Each row is followed by its class number.
[ 191 -234  166   -1  -51 -101 -158   22 -106  217   40  -42 -462  187
  363 -582  157  -58  277  438 -136   38   71  132  -51  235  152 -185
 -167   68   39  -99  269    2]  0
[ 139   -1  221 -159 -123  -52 -312 -270 -386  194   88  111 -447  208
  361 -479  111  -49  716  274  -69  -19  -83  214   81  251  176   20
 -133  177  -82  -75  333   15]  1
[-123  -64  104 -183  -13   59 -194   35 -299  330 -221  -37 -223   81
  -21 -440    0 -128  286  377  -92  -90  -43  233   77  296  -56  -75
  -84  344 -159 -151   16  230]  1
[-318 -110 -198  110 -183 -230  191  434  231  -65  170  244 -221  110
 -166  312  195 -475 -219  230  899   72  457 -140  255  -80 -274 -258
 -123 -169   52  -28  221 -186]  6
[ 182 -115  230  -62 -142   22 -147 -184 -460  146    3   94 -313   23
  348 -276  -39  278  555  343 -380  -56  -37   49  -48  288   11 -132
 -270  274  -95 -140  202   54]  0
[ 128  -22  295  -25   12 -121 -379 -156 -435  226 -117   -8 -464  287
  367 -477  143 -135  806  255 -100 -184  -27  385  200  454  283  -45
 -392  112 -324   16  379   44]  7
[  60   82 -323   68 -259  -46  418  133  330  -31 -456   77  -39   87
   54  473  185 -147 -689   54  -22  152  207 -182   77   68  151 -375
 -309  -10   19   76  298   95]  2
[  70  166  101 -237 -153  212 -273  443 -180  128 -276 -247 -146  582
  -11 -193  224 -171  125 -173 -165  108 -488  -30 -104  -55  153 -116
  330  160 -206  219    4   48]  5
[ -52  222   94 -230  157   58  -64   25 -266   67  423 -104 -221   89
  112   95   79   17   97  -45 -268 -294  -39   -7 -193 -118  125  161
  416   66 -277  470  125 -303]  7
[ -88  261   37 -138  198 -144 -335   79 -290 -107  403 -204 -385   -1
   91 -149  -66   34  -27  -13 -318 -469 -121 -137 -219 -172  109  131
  346  178 -175  246  119 -401]  0
[ 104  100 -127 -334 -289  336  -46  339   15  109 -121  -45  -41  270
 -115   73  415 -234  -18 -147 -160  350 -424 -111  -94  -59   56 -174
  421  232  -57  268   -5  239]  2
[ -44  297  147 -177  124  -74 -174  236 -270  -84  512  -88 -250  157
   29  -23  -49  -79   88 -130 -232 -373   16   58  -44 -184   24  206
  377   98 -399  322  131 -264]  7
[   4  -23  -54   40 -214 -222  263   46  241 -277 -189  112   34   52
  119  377  235  -74 -378   69   52  -30  423 -197   44  150   -6 -233
 -289 -126   76  168  208 -287]  3
[-289   26  -32 -147  -20  321   16  281  -74  -22  226  386  448   50
   84   60   -8  542 -128   99  297 -186  553    3  130 -136 -209 -165
  372  -36 -134 -278 -207 -121]  0
[ -73  240   45   -2 -163   99  -32 -114 -128  224   37  291  269  394
  105  327  340  344   44   82   90  -96  439  174  225  451  223 -190
  -60 -170 -314  228   83  150]  4
[   1  329  169 -147  190   68 -124   41 -202 -174  355  -45 -286   43
  153  -62  -64 -182  -47 -152 -351 -322 -292  -57  -74 -228  190  167
  193  178 -321  211  382  -49]  4
[ -95  -76   60   51  -50  -16   99  124  256 -132  175  -13   19  153
  209  102   48 -216 -149  -19  403 -252  546   -7  114   69  -57 -273
 -181  131   99  -60  265 -560]  7
[ 247  207 -348 -233 -456   16   50  417  -61  324 -297  -96 -378  339
   34 -107  359 -349 -470  106   22  466 -329  -91   56 -219   -6  -30
  486  140  -26  272   55  109]  8
[ 134  366 -211 -156   12 -192 -117   42 -191  102  340   -2 -429  235
  -33 -162  -26   99   27 -147 -244 -109 -111  151   85 -342   62  293
  367   24 -302  803  141   51]  4
[ 177  102   78  104 -169  126   47  -65    9  165   88  100   90  115
   60  184  113  188  189 -166   90  -52  100   97  158  106   70   22
 -152  273 -229  411  274  238]  3
[ 173  -42  153  -42   27 -150 -108 -102 -252  215  -75  105 -258  160
  406 -427  219   41  312  383   71   67  261  230  168  310  115 -122
  -64   -4   59 -212  393  -57]  8
[ 224  -83   74   10  137    8 -159 -189 -314  381  108   30 -127  118
  426 -416   88  668  803   66  162  221  393  370 -195  160  192 -254
   -2   36 -147  -77  -65 -323]  5
[  74   81 -171  115  126 -170  385  383  298  -63 -280  272 -247  259
  136 -110 -108  118 -184  245  447  292  399    3  495 -401    7 -151
   18 -106  -74  328  470 -286]  0
[-123  -39  114   82  -98   40  235  455   96    7  -94  162  -26  153
  190  123 -145 -175 -128   31  410   36  237 -141  336 -123   41 -354
 -221  -76  144   69  289 -333]  8
[ -80  356   63  -88  347   49 -241   33 -310  -79  588  -93 -456  138
   32  -75   50  -29  220 -145 -280 -415 -201  -96 -204 -141  131  182
  166  -11 -332  346  377 -250]  1
[  34    0 -112 -368 -500  311   11  472   49  239 -379   72  -16  546
  -77   52  426  -93 -178   45  -33  350 -332 -154   -6  -62   55 -187
  538  221 -109  303  -27  450]  0
[  32  393  125 -210  175   -4 -190   14 -373  -76  580  -92 -309   53
   70 -124  -74  135  189 -101 -441 -260 -160  -27 -146  -36  167  158
  214  112 -323  459  297 -355]  3
[ 370   19  384  -88 -181 -170 -159 -156 -430  126  -61  -48 -361  250
  612 -537  -42  163  648  321 -376  -86   77  232  -24  265  290   78
 -346  133 -138 -245  232  -96]  3
[  -9  111  -23 -306 -263  209 -102  395   55   71  -96 -157  -40  124
 -214  -87  375   -5   79 -261 -334  202 -265 -272 -284   10   71   16
  270  299 -170  407   66  332]  4
[  46  197   41 -393 -389  468   13  227    2  177 -113   28   32  163
 -103   99  459 -137 -214   18 -310  307 -423 -163 -171   49  112  -31
  491  273 -225  417  200  201]  2
[ 186 -172  169   39  -41 -139 -383 -233 -405  219  196   81 -424  261
  368 -305  223  101  579  292   50 -101  180  197   45  308 -170 -168
 -141  285   88  120  318 -222]  0
[  27  -68  -35  -24   58   47 -378  -25 -333  166  -25 -393 -346  246
  391 -456  -45  -20  338   51 -110 -192 -103  -23 -190  215  199 -123
 -301   65  264 -300   29 -352]  6
[  36  -35   40 -317 -299  377 -159  484  131  148 -218  -65  -55  358
  -75 -103  394 -161  105 -298  -34  386 -402 -228 -103 -100   79 -152
  477  482 -102  422   90  249]  1
[ -76 -108 -192   34 -151 -217  231  240  173 -137 -206   -5 -175  146
   48  351   37 -269 -369  -41  436  -71  436  -61  186  -44  -81 -406
 -213  167   53   70  309 -289]  5
[  66   88   34 -115  313  103   80  366 -169  -24  129 -144 -199   34
  216   20  -14  183 -188  -78 -202 -208 -128 -185  -75 -471  109   92
  603  133 -220  307   58 -209]  8
[-348  128  212 -154  376  328 -201  135 -172   17  571  -31 -236   80
 -173   12  -48 -134  256  -72 -411 -415 -254  -87 -125 -117   27  252
  139  232 -284  527  210  125]  5
[-167   37  -80  103  -16  113 -132  -30  -99  274  293  311  230   43
  -24  329  205  295  129 -158  347  -76  495  188  269  241  -68  -88
   19  148 -150  346  188  378]  6
[  97  221 -123 -314 -300  378 -142  344  -46   73 -190   63  -86  489
  -38  136  394    8   77 -218  -93  313 -460 -248  -16  -38  173 -163
  487  514 -290  120  210  434]  0
[ 229  -28   76  -97 -148 -389 -251  -83 -262   93 -262    0 -359  236
  420 -511   99   99  439  302 -117  -41  221  197  159  305  126 -150
 -262  268   29  -57  198  -75]  3
[ 142   55  -69  110  -73   62  118 -244   54  172   96  231  213  175
  106  590  449   75   59    3  137   96  388  205   60  330   18 -356
  -41   50  -35  111  -41  150]  2
[  55  360   43 -333 -253 -122  -53  163 -288   88  114 -244 -148  411
 -212  328   23  105   -8 -138 -319 -228  -97   -3   31   43  116   70
  541  410 -429  798  -75 -122]  4
[ -63   27  -68   79  -15  185  -21  -17   59  189  277  108  173  271
  -31  236  229  284   16   23   68 -290  443  143  159  317   77 -157
 -109   18 -140  224  107  143]  2
[-120  -84 -254   60   86  168  396 -237   83  325 -140  138  319 -228
  -53  -41  -36  326 -104  255  429  -43  474  321  -43   88   29   88
 -256 -375  -78 -414  -81  273]  3
[   8  251   32  -81  195   88 -246   54 -143  -66  434 -197 -354  131
   44 -180 -106  -40   46 -342 -240 -385 -183   85 -206 -261  100  280
  257  124 -292  395  102 -312]  8
[  13  -14 -208 -223 -192  139 -112  256 -228  421  -67 -176 -158  -11
  -50  246  191 -160   21 -238  -31  369 -200   15   21   80  300 -127
  329  343 -276  480 -120  146]  7
[ 129  -34   65  222   67    9  -82   26   -5  172  402   92  -19   84
  175  -80   -8   57  288  -18  155 -305  160  162  168  -30 -166 -210
  -67  267   72  -12 -128  192]  8
[  26  -30  -72  -39 -232  -72  -27   17  -92   79 -217   69   22  290
   -6  306  299  228  296   17  303 -210  152   92  104  176  123 -289
   51   -9 -222  214  -91    6]  2
[ 110    5 -221 -153 -455 -459  462  126  230 -378  124  122  -65  -26
  -59  485  205 -223 -554  234   67  -91  247 -304  316   -3  -26 -411
  153 -168  149  244  124  -43]  4
[  16  -89  -17   92 -194  141  138  136 -131  231 -125  208  227   23
  169  357  162  371  -10  131  321   32  277  -91  199   81   86 -274
   41  -29  -89  -12   40  136]  0
[  40   50   35 -346 -391  490  -15  487   30  221 -139   -9  -92  253
  -78    8  462 -252    4 -117 -156  381 -572 -352 -168 -159   68  -38
  484  379 -159  326  143  465]  1
[ -59 -162  -22  151  -32 -138  209  345  160 -201 -355  -15 -176  150
  179  356   -8 -293 -229   -5  505 -113  378 -168  190 -208  -93 -200
 -246  159   63  -48  310 -390]  0
[ -22  316   64 -301    1 -163 -190  227 -334 -150  585  -55 -248  137
  -66   32  -52  162  118 -222 -375 -207 -110 -142  -97  -60  153   37
  382   91 -270  530  196 -246]  3
[-110 -226  -58   68 -134   -8  270  428  248  -30  -37  103 -165  -17
  120  127 -103 -238 -180  147  469  -89  339 -157  299 -176  -90 -429
 -283  294  143   38  312 -244]  2
[-106  -96  205  143 -147  131   -2  207  360  253  -97   31  290  -17
   56   56  298  350 -204  212  -83 -102  490 -119  -72  154  101   17
  155  319 -308  270 -372  135]  1
[ -72  201 -137 -120 -147  -38  133  117  -83 -231 -174  197 -170  116
   98  349  141 -340  -49    7  397   70  145 -151  268   52 -196 -543
 -208  371   64 -116  573 -343]  5
[  -5  239  -89 -261  138  -11  -90  161 -272  -84  294  -95 -408   34
  107  -48   31   -2   68  -76  -76 -224 -136  -72  -69 -327   76  -19
  436  266 -266  351  272 -312]  5
[  96  155  100 -315 -448  345  -25  337  -46  300 -133   48 -110  457
   14  114  477 -151  111   85 -176  461 -507 -150 -169  -51  207 -138
  549  251 -318  393 -162  278]  5
[ -81   63 -315  -37 -110  229   50 -157   48   94    9  141  252  212
  -47  381  389  197  -97  -51  -37  -37  366   -2  190  508  -27 -272
 -188   65   95  133  199  427]  6
[ -38   51 -154 -316 -351  408   54  532  286  259 -661  -57    0  215
 -138  -99  263 -386   21  -76    2  488 -361 -119  126 -269   65   56
  289  684 -101  219 -116  654]  5
[  59  242   76  -35 -170  -16 -275  571 -161   74 -148  121 -638  372
  208  -91  225 -531   21   61 -338  224 -342 -135  174 -215   49   -3
   17  446 -445  386  119  200]  1
[  40  353   90 -114  276 -130 -174   23 -296  -49  492  -99 -286   10
   19   49  -76  -29   69 -317 -363  -60   53  213  -90 -122   53  255
  327   18 -258  747  256 -295]  6
[ 220   15  132  -13  -48 -235 -328   23 -286  226  -73  -63 -487  444
  327 -472  108  -10  450  158   15   32  234  362  104  283  184  -82
 -166  183 -153    3  384 -108]  0
[   4 -123   83 -370 -403  421  189  414 -172  212 -154 -195  205 -277
   32  175  313  -54 -408    1 -387   51 -190 -375 -261  -82   99  191
  395  264 -108  -49   75  592]  4
[-163  338   13 -149  249  243 -304  -38 -363  -39  722   25 -390  189
   50  -48  -59  130  150 -157 -192 -450 -203  -17 -241 -253  -16  162
  292  189 -429  343  267 -340]  5
[   9   95 -216 -354 -319  301 -144  274  -69   36  -43   20 -110  404
  -58  157  401 -177 -218 -262 -180  254 -296 -125 -105   53   34 -145
  304  305 -193  358   75  162]  3
[  96 -192  337   40   31   98 -169   35 -300  238   17   67 -316  266
  466 -400   76  -26  465  262   97   30  124  196  -43  101   27  -57
 -263  119 -135 -243  235 -127]  4
[  77  249   83 -306  214 -196  176   74 -338 -153  358 -220 -345 -138
   34  -20 -106  188  128  143 -591 -310  -58  -66 -258 -183  156   44
  394  -30 -280  339   76 -275]  5
[  77  -26  -81   96 -138   16 -147   26   56   78 -191  164  132  447
  -19  322  327  280  150 -139   98  -15  291  169  216  357  -14 -433
  -80  273 -208  303  -57  136]  2
[ 207 -269  154  -45  -78 -199 -187 -138 -109  119  104  -12 -343  149
  347 -435  220 -146  339  371 -277   96  272  270   98  386  104 -105
 -237   99   32  -35  -28   51]  4
